Below is a small trained network, with its code and all its weights. Each question gives an input and a class and asks what happens when units are switched off, that is, made to give their printed mean instead of their output.

import numpy as np


def w(rows, s, z=0):
    codes = np.array(rows[::2]) - 128.0
    scale = np.full(codes.shape[1], s)
    scale[-1] = z or s
    return codes * scale


def norm(h):
    return h / np.sqrt((h * h).mean(-1, keepdims=True) + 1e-5)


def f(y):
    return y / 2 * (1 + np.tanh(0.7978845608 * (y + 0.044715 * y**3)))


def log_softmax(a):
    a = a - a.max(-1, keepdims=True)
    return a - np.log(np.exp(a).sum(-1, keepdims=True))


def net(x, mask):
    res = np.array(x, float).reshape(1, 4) / 4 @ E
    u = 0
    for l in range(3):
        y = f(norm(res) @ A[l][:, :-1].T + A[l][:, -1])
        res = res + np.where(mask[u : u + 10], y, B[l][:, -1]) @ B[l][:, :-1]
        u += 10
    return log_softmax(norm(res)[-1] @ U[:, :-1].T + U[:, -1])


A, B = {}, {}
E = w([
[87,94,91,144,84,103,27,107,243,108,180],'x0',
[158,22,94,183,211,203,77,142,135,193,159],'x1',
[1,250,38,62,96,108,120,117,96,175,162],'x2',
[172,234,79,186,102,107,141,251,84,181,251],'x3',
],0.00059)
A[0] = w([
[104,151,159,77,119,136,175,99,133,87,76,179],'0.n0',
[162,175,157,144,144,151,180,180,5,146,167,2],'0.n1',
[122,134,120,128,109,99,106,136,141,128,138,81],'0.n2',
[127,125,139,120,123,128,119,133,123,135,129,126],'0.n3',
[118,96,105,124,132,118,89,98,154,138,130,126],'0.n4',
[161,80,136,148,198,163,125,120,123,154,120,129],'0.n5',
[139,138,130,127,120,137,120,123,132,137,122,116],'0.n6',
[125,153,36,155,167,174,109,177,86,216,214,205],'0.n7',
[126,131,131,141,125,130,131,124,131,134,127,111],'0.n8',
[126,122,129,131,118,132,139,120,129,131,136,120],'0.n9',
],0.0022,0.00051)
B[0] = w([
[75,155,80,117,198,115,117,113,71,195,115,223],'0.n0',
[147,124,26,168,131,126,169,149,161,120,48,192],'0.n1',
[120,160,140,97,148,165,142,119,161,129,151,124],'0.n2',
[130,127,126,126,134,127,129,118,128,126,133,127],'0.n3',
[124,136,98,143,152,165,141,198,135,142,141,161],'0.n4',
[130,63,158,89,160,150,122,124,103,139,101,195],'0.n5',
[130,130,128,129,131,127,126,127,124,120,132,125],'0.n6',
[52,155,100,83,101,6,95,82,39,196,92,254],'0.n7',
[123,118,130,123,125,122,131,144,124,120,132,123],'0.n8',
[125,133,131,130,123,133,125,140,126,126,122,126],'0.n9',
],0.0015,0.00094)
A[1] = w([
[135,51,152,127,173,169,101,101,141,120,124,64],'1.n0',
[63,95,142,96,132,152,59,67,194,105,124,38],'1.n1',
[32,110,133,61,106,120,53,53,178,107,117,104],'1.n2',
[87,242,21,101,35,42,159,143,95,121,130,2],'1.n3',
[145,123,170,126,106,125,131,101,131,86,113,67],'1.n4',
[204,116,226,175,79,103,136,146,194,39,184,63],'1.n5',
[141,123,174,118,127,133,129,137,92,132,154,153],'1.n6',
[134,132,166,125,124,170,138,140,106,143,157,172],'1.n7',
[118,128,4,172,173,216,91,194,141,208,219,132],'1.n8',
[124,133,209,79,90,79,176,55,93,66,66,105],'1.n9',
],0.0018,0.00083)
B[1] = w([
[173,138,121,181,149,161,142,224,86,133,186,160],'1.n0',
[194,183,110,147,92,101,182,211,98,81,137,171],'1.n1',
[179,205,77,143,132,86,224,166,106,84,74,225],'1.n2',
[200,68,99,173,194,178,94,179,73,147,139,255],'1.n3',
[102,151,132,164,129,119,121,144,144,185,158,119],'1.n4',
[65,136,204,63,44,154,28,50,211,217,183,142],'1.n5',
[107,85,101,135,118,138,120,101,170,146,106,129],'1.n6',
[133,86,103,120,122,125,107,67,155,137,89,127],'1.n7',
[30,170,93,59,139,72,78,68,9,209,109,148],'1.n8',
[37,188,74,194,193,100,108,184,86,195,187,191],'1.n9',
],0.0013,0.0012)
A[2] = w([
[5,92,159,88,157,143,114,30,185,62,89,79],'2.n0',
[67,170,106,82,153,146,185,86,52,121,98,217],'2.n1',
[12,164,70,75,140,84,46,130,106,157,201,37],'2.n2',
[157,121,150,164,113,90,126,152,171,68,108,239],'2.n3',
[135,176,155,142,103,102,170,144,187,36,103,100],'2.n4',
[46,175,94,91,142,127,113,103,86,136,141,163],'2.n5',
[133,129,134,157,72,116,39,140,191,120,238,189],'2.n6',
[142,70,161,132,143,171,149,96,136,154,131,42],'2.n7',
[150,16,125,116,167,204,80,130,128,136,157,3],'2.n8',
[141,40,173,133,142,184,124,97,117,169,128,23],'2.n9',
],0.0024,0.00035)
B[2] = w([
[155,162,65,116,78,108,158,143,70,180,163,164],'2.n0',
[148,42,188,173,169,110,3,159,122,182,87,248],'2.n1',
[104,97,179,182,208,126,193,105,67,158,32,242],'2.n2',
[105,151,67,125,165,156,172,102,72,124,125,158],'2.n3',
[97,71,86,106,166,185,177,56,98,123,112,164],'2.n4',
[154,97,180,169,126,86,154,131,106,182,104,209],'2.n5',
[131,62,144,96,166,136,104,130,85,176,47,181],'2.n6',
[89,184,176,162,158,139,131,132,146,104,140,139],'2.n7',
[196,158,142,153,192,167,183,163,105,70,52,177],'2.n8',
[114,214,183,181,161,151,161,139,164,61,133,167],'2.n9',
],0.0019,0.0015)
U = w([
[92,132,66,84,96,137,176,77,145,84,139,134],'0',
[170,184,79,142,59,99,120,183,130,132,212,112],'1',
[94,193,168,146,108,133,148,124,177,106,207,93],'2',
[98,114,118,154,158,61,102,144,56,209,81,157],'3',
[43,208,136,91,104,75,55,220,198,65,254,11],'4',
[44,211,137,93,98,82,53,217,192,66,248,16],'5',
[116,93,179,68,59,149,64,98,198,160,161,117],'6',
[180,115,180,160,187,198,134,159,159,64,106,139],'7',
],0.0091,0.012)

Each question gives the input, the list of numbers given to net, and the class t.
The units are the neurons (one row each of A and B). Each row of codes is followed by its name. A weight is (code - 128) times the scale printed after its matrix; where a second scale follows, it is the last column's (A, B and U).
mask holds one flag per neuron, layer by layer. A switched-off neuron (its flag False) gives its mean, the last column of its row in B, instead of its output. The means were averaged over made-up inputs and are rounded, as every weight is.
A unit's drop is (log p(t) with every unit on - log p(t) with that unit switched off) / (log p(t) with every unit on - log p(t) with every unit switched off).
The circuit of an input: a set's keep is (log p(t) with only the set's units on - log p(t) with every unit switched off) / (log p(t) with every unit on - log p(t) with every unit switched off). Starting from the 12 units with the biggest drops (on a tie, the unit counted first), units are removed one at a time, each time the one whose removal leaves the highest keep (on an exact tie, the one counted first), for as long as the keep stays at least 0.8.
circuit, biggest first: the units of the circuit, biggest drop first
k most important neurons: the k neurons with the biggest drops, biggest first
k most important neurons of layer l: the k neurons of layer l with the biggest drops, biggest first
drop when u is switched off: that unit's drop, to one decimal
input [6,-3,2,-1], class 0: circuit, biggest first	[0.n7; 2.n1]
input [-7,1,0,-3], class 7: circuit, biggest first	[0.n7; 1.n8]
input [2,-8,-6,8], class 6: most important neuron of layer 2	[2.n6]
input [-5,-8,-6,6], class 0: 4 most important neurons	[2.n4; 0.n1; 0.n7; 2.n1]
input [7,-3,-6,-7], class 0: 3 most important neurons of layer 2	[2.n1; 2.n0; 2.n3]
input [3,-1,-3,-7], class 0: circuit, biggest first	[2.n1; 2.n0; 2.n2]
input [-7,8,4,-8], class 7: circuit, biggest first	[0.n7; 2.n9; 2.n8]
input [7,-8,-7,6], class 6: 2 most important neurons	[1.n5; 2.n6]
input [-8,5,-1,0], class 7: 2 most important neurons of layer 1	[1.n2; 1.n9]
input [7,-3,-4,5], class 6: 2 most important neurons	[0.n0; 1.n5]
input [5,-7,-1,-4], class 0: 2 most important neurons	[0.n7; 1.n8]
input [-2,-1,-3,2], class 7: 3 most important neurons	[1.n2; 1.n1; 2.n0]
input [3,-3,-1,-5], class 0: 2 most important neurons	[0.n7; 2.n4]
input [8,-5,2,2], class 3: circuit, biggest first	[2.n2]
input [1,-5,-7,-6], class 0: 4 most important neurons	[1.n3; 2.n1; 2.n0; 2.n4]
input [6,-1,-4,-7], class 0: 2 most important neurons	[1.n3; 2.n1]
input [0,-6,-8,5], class 6: 3 most important neurons of layer 1	[1.n5; 1.n3; 1.n2]
input [3,7,-2,0], class 7: 2 most important neurons of layer 0	[0.n0; 0.n5]
input [8,-6,4,0], class 3: 2 most important neurons of layer 2	[2.n2; 2.n6]
input [4,1,0,-8], class 0: most important neuron	[1.n3]
input [-3,-6,-8,1], class 2: 2 most important neurons of layer 1	[1.n5; 1.n3]
input [-5,1,-1,-3], class 7: drop when 0.n7 is switched off	0.6
input [0,-8,8,5], class 3: drop when 0.n9 is switched off	0.0
input [6,-1,3,8], class 3: drop when 2.n2 is switched off	0.1
